[[139 142]
 [110 107]
 [107 104]]
->
[[104 107]
 [107 110]
 [142 139]]

[[129 105]
 [121 107]]
->
[[107 121]
 [105 129]]

[[129 101 134 132 150 129 143 135 134 135 133 108 116]
 [131 111 134 126 135 131 130 118 127 116 146 119 124]
 [133 123 133 131 141 132 122 153 122 128 130 143 118]]
->
[[118 143 130 128 122 153 122 132 141 131 133 123 133]
 [124 119 146 116 127 118 130 131 135 126 134 111 131]
 [116 108 133 135 134 135 143 129 150 132 134 101 129]]

[[132 115 135 127]
 [118 141 109 120]
 [136 110 140 129]
 [131 103 149 133]
 [135 110 141 130]
 [113 139 109 118]
 [136 109 142 131]
 [114 143 107 118]]
->
[[118 107 143 114]
 [131 142 109 136]
 [118 109 139 113]
 [130 141 110 135]
 [133 149 103 131]
 [129 140 110 136]
 [120 109 141 118]
 [127 135 115 132]]

[[126 127 132]
 [ 99 146 136]]
->
[[136 146  99]
 [132 127 126]]

[[135 123 135 135 131 121 133 130 131]
 [128 122 129 128 135 128 132 137 135]
 [127 132 127 128 125 129 125 125 125]
 [120 143 120 122 118 137 112 121 118]
 [117 150 117 119 119 140 108 123 118]]
->
[[118 123 108 140 119 119 117 150 117]
 [118 121 112 137 118 122 120 143 120]
 [125 125 125 129 125 128 127 132 127]
 [135 137 132 128 135 128 129 122 128]
 [131 130 133 121 131 135 135 123 135]]
---
[[100 132 143 146]
 [126 131 128 129]]
->
[146 128]

[[135 127 127 127]
 [147 124 119 126]
 [102 131 139 129]
 [125 127 135 125]
 [125 127 138 125]]
->
[127 119 131 125]

[[133 139 131]
 [111 102 114]]
->
[131 102]

[[112 109 144 145 126]
 [126 124 131 130 133]
 [149 152 115 107 133]]
->
[126 130 115]

[[158 120]
 [136 119]
 [132 128]]
->
[120 136]

[[131 158]
 [123 122]
 [128 154]
 [127 151]
 [122 115]]
->
[158 123]

[[122 130 130]
 [111 149 151]]
->
[130 149]

[[142 144]
 [151 144]
 [140 146]
 [146 148]]
->
[144 151]
---
[[110 113]
 [142 141]
 [141 147]
 [134 114]
 [122 147]
 [114 144]
 [137 113]
 [142 136]
 [151 136]
 [148 148]
 [135 112]
 [147 146]]
->
[[110 113]
 [141 147]
 [122 147]
 [137 113]
 [151 136]
 [135 112]]

[[140 146 149 134]
 [135 127 145 129]
 [121 117 119 123]
 [136 138 139 131]
 [112 105 106 117]
 [126 122 130 125]
 [129 121 133 127]
 [143 144 152 133]]
->
[[140 146 149 134]
 [121 117 119 123]
 [112 105 106 117]
 [129 121 133 127]]

[[120 114 129 123 112]
 [140 131 113 125 118]
 [127 122 127 140 106]
 [151 140 141 143 120]
 [118 146 131 135 134]]
->
[[120 114 129 123 112]
 [127 122 127 140 106]
 [118 146 131 135 134]]

[[131 127 133 125 134 133 133 129]
 [118 139 130  98 130 118 138 109]
 [128 128 130 114 152 137 127 134]
 [118 142 130 100 128 115 139 117]]
->
[[131 127 133 125 134 133 133 129]
 [128 128 130 114 152 137 127 134]]

[[131 116 126 146 138 141 144]
 [135 131 116 107 118 109 114]
 [144 143 133 105 114 106 105]
 [134 134 122 108 118 109 113]
 [137 119 127 146 139 140 145]
 [138 135 119 108 117 109 113]
 [132 119 127 147 142 140 150]
 [133 117 129 147 140 141 149]]
->
[[131 116 126 146 138 141 144]
 [144 143 133 105 114 106 105]
 [137 119 127 146 139 140 145]
 [132 119 127 147 142 140 150]]

[[113 113 113 143 143 144 113 114 150 143 143 114 113]
 [115 116 115 145 145 146 115 116 154 145 145 116 115]
 [141 141 142 111 110 110 141 141 102 111 110 140 141]]
->
[[113 113 113 143 143 144 113 114 150 143 143 114 113]
 [141 141 142 111 110 110 141 141 102 111 110 140 141]]

[[143 126 130 136 139 112]
 [135 140 134 119 127 128]
 [134 124 116 121 132 111]
 [131 112 139 126 151 129]
 [129 131 121 126 128 117]
 [128 139 129 119 124 119]]
->
[[143 126 130 136 139 112]
 [134 124 116 121 132 111]
 [129 131 121 126 128 117]]
